Below are the code and all the weights of a small trained network. Each question names an input and a class and asks about switching units off, where a switched-off unit gives its printed mean instead of its output.

import numpy as np


def w(rows, s, z=0):
    codes = np.array(rows[::2]) - 128.0
    scale = np.full(codes.shape[1], s)
    scale[-1] = z or s
    return codes * scale


def f(y):
    return y / 2 * (1 + np.tanh(0.7978845608 * (y + 0.044715 * y**3)))


def log_softmax(a):
    a = a - a.max(-1, keepdims=True)
    return a - np.log(np.exp(a).sum(-1, keepdims=True))


def net(x, mask):
    res = np.array(x, float).reshape(1, 7) / 4 @ E
    y = f(res @ A[0][:, :-1].T + A[0][:, -1])
    res = res + np.where(mask, y, B[0][:, -1]) @ B[0][:, :-1]
    return log_softmax(res[-1] @ U[:, :-1].T + U[:, -1])


A, B = {}, {}
E = w([
[196,248,123,148,174],'x0',
[135,132,115,134,114],'x1',
[122,126,135,124,137],'x2',
[128,127,128,128,128],'x3',
[88,165,178,224,92],'x4',
[145,75,86,210,195],'x5',
[130,130,123,130,124],'x6',
],0.013)
A[0] = w([
[135,111,67,182,185,91],'n0',
[120,85,69,203,211,87],'n1',
[160,150,116,110,55,155],'n2',
[105,139,164,172,98,200],'n3',
[153,133,78,59,169,9],'n4',
[144,159,102,134,119,101],'n5',
[77,33,104,129,81,225],'n6',
[158,198,128,124,203,175],'n7',
[217,251,122,171,111,111],'n8',
[206,187,128,140,172,122],'n9',
[190,203,136,111,178,69],'n10',
[115,202,203,61,104,52],'n11',
[164,91,130,71,156,94],'n12',
[145,118,43,61,143,62],'n13',
[145,157,188,55,53,142],'n14',
[180,106,161,96,146,60],'n15',
[110,150,235,218,92,12],'n16',
],0.012,0.0013)
B[0] = w([
[211,208,241,118,102,194],'n0',
[215,186,255,158,103,222],'n1',
[175,153,185,141,139,166],'n2',
[129,92,47,189,180,186],'n3',
[81,206,62,208,170,192],'n4',
[160,102,153,80,149,145],'n5',
[55,48,152,18,75,253],'n6',
[99,34,113,49,98,209],'n7',
[90,94,105,89,122,254],'n8',
[141,68,93,86,47,212],'n9',
[70,17,130,50,138,212],'n10',
[218,168,181,166,122,221],'n11',
[31,153,129,143,165,182],'n12',
[78,236,54,217,193,201],'n13',
[217,145,217,150,127,224],'n14',
[105,166,100,157,174,147],'n15',
[18,177,45,210,210,234],'n16',
],0.0077,0.013)
U = w([
[71,39,84,92,75,253],'0',
[181,182,183,162,108,101],'1',
[62,182,6,196,170,32],'2',
],0.017,0.0024)

Each question gives the input, the list of numbers given to net, and the class t.
The units are the neurons (one row each of A and B). Each row of codes is followed by its name. A weight is (code - 128) times the scale printed after its matrix; where a second scale follows, it is the last column's (A, B and U).
mask holds one flag per neuron, in row order. A switched-off neuron (its flag False) gives its mean, the last column of its row in B, instead of its output. The means were averaged over made-up inputs and are rounded, as every weight is.
A unit's drop is (log p(t) with every unit on - log p(t) with that unit switched off) / (log p(t) with every unit on - log p(t) with every unit switched off).
The circuit of an input: a set's keep is (log p(t) with only the set's units on - log p(t) with every unit switched off) / (log p(t) with every unit on - log p(t) with every unit switched off). Starting from the 12 units with the biggest drops (on a tie, the unit counted first), units are removed one at a time, each time the one whose removal leaves the highest keep (on an exact tie, the one counted first), for as long as the keep stays at least 0.8.
units of the circuit, in order: the units of the circuit, biggest drop first
k most important neurons: the k neurons with the biggest drops, biggest first
drop when u is switched off: that unit's drop, to one decimal
input [-7,2,6,-4,-8,7,-3], class 2: units of the circuit, in order -> (n13)
input [4,2,-4,-7,6,6,-4], class 1: 2 most important neurons -> (n1 n0)
input [-4,6,7,-6,2,-5,4], class 1: 4 most important neurons -> (n14 n10 n7 n8)
input [-2,5,1,8,5,-5,-6], class 1: 4 most important neurons -> (n14 n13 n11 n4)
input [5,3,5,-7,-3,7,-6], class 1: 2 most important neurons -> (n1 n0)
input [7,-1,-1,5,-8,-7,3], class 2: 3 most important neurons -> (n4 n13 n6)
input [5,5,-2,3,1,-5,-4], class 0: 3 most important neurons -> (n10 n8 n1)
input [7,-1,7,-6,-7,-5,1], class 0: 2 most important neurons -> (n10 n7)
input [7,5,2,-8,-3,-6,-5], class 0: 3 most important neurons -> (n10 n7 n8)
input [0,-3,-3,-4,4,-3,-5], class 2: 4 most important neurons -> (n16 n1 n0 n3)
input [-2,2,-7,6,-8,6,-1], class 2: 2 most important neurons -> (n13 n4)
input [-3,8,0,-7,-4,-1,1], class 2: drop when n7 is switched off -> 0.2
input [-4,5,3,0,2,7,-2], class 1: drop when n1 is switched off -> 0.3
input [-5,6,-6,0,-8,-1,3], class 2: units of the circuit, in order -> (n13)
input [-7,2,-5,-3,-1,8,-7], class 1: drop when n7 is switched off -> 0.1
input [1,0,4,3,7,-3,2], class 2: drop when n16 is switched off -> 0.1
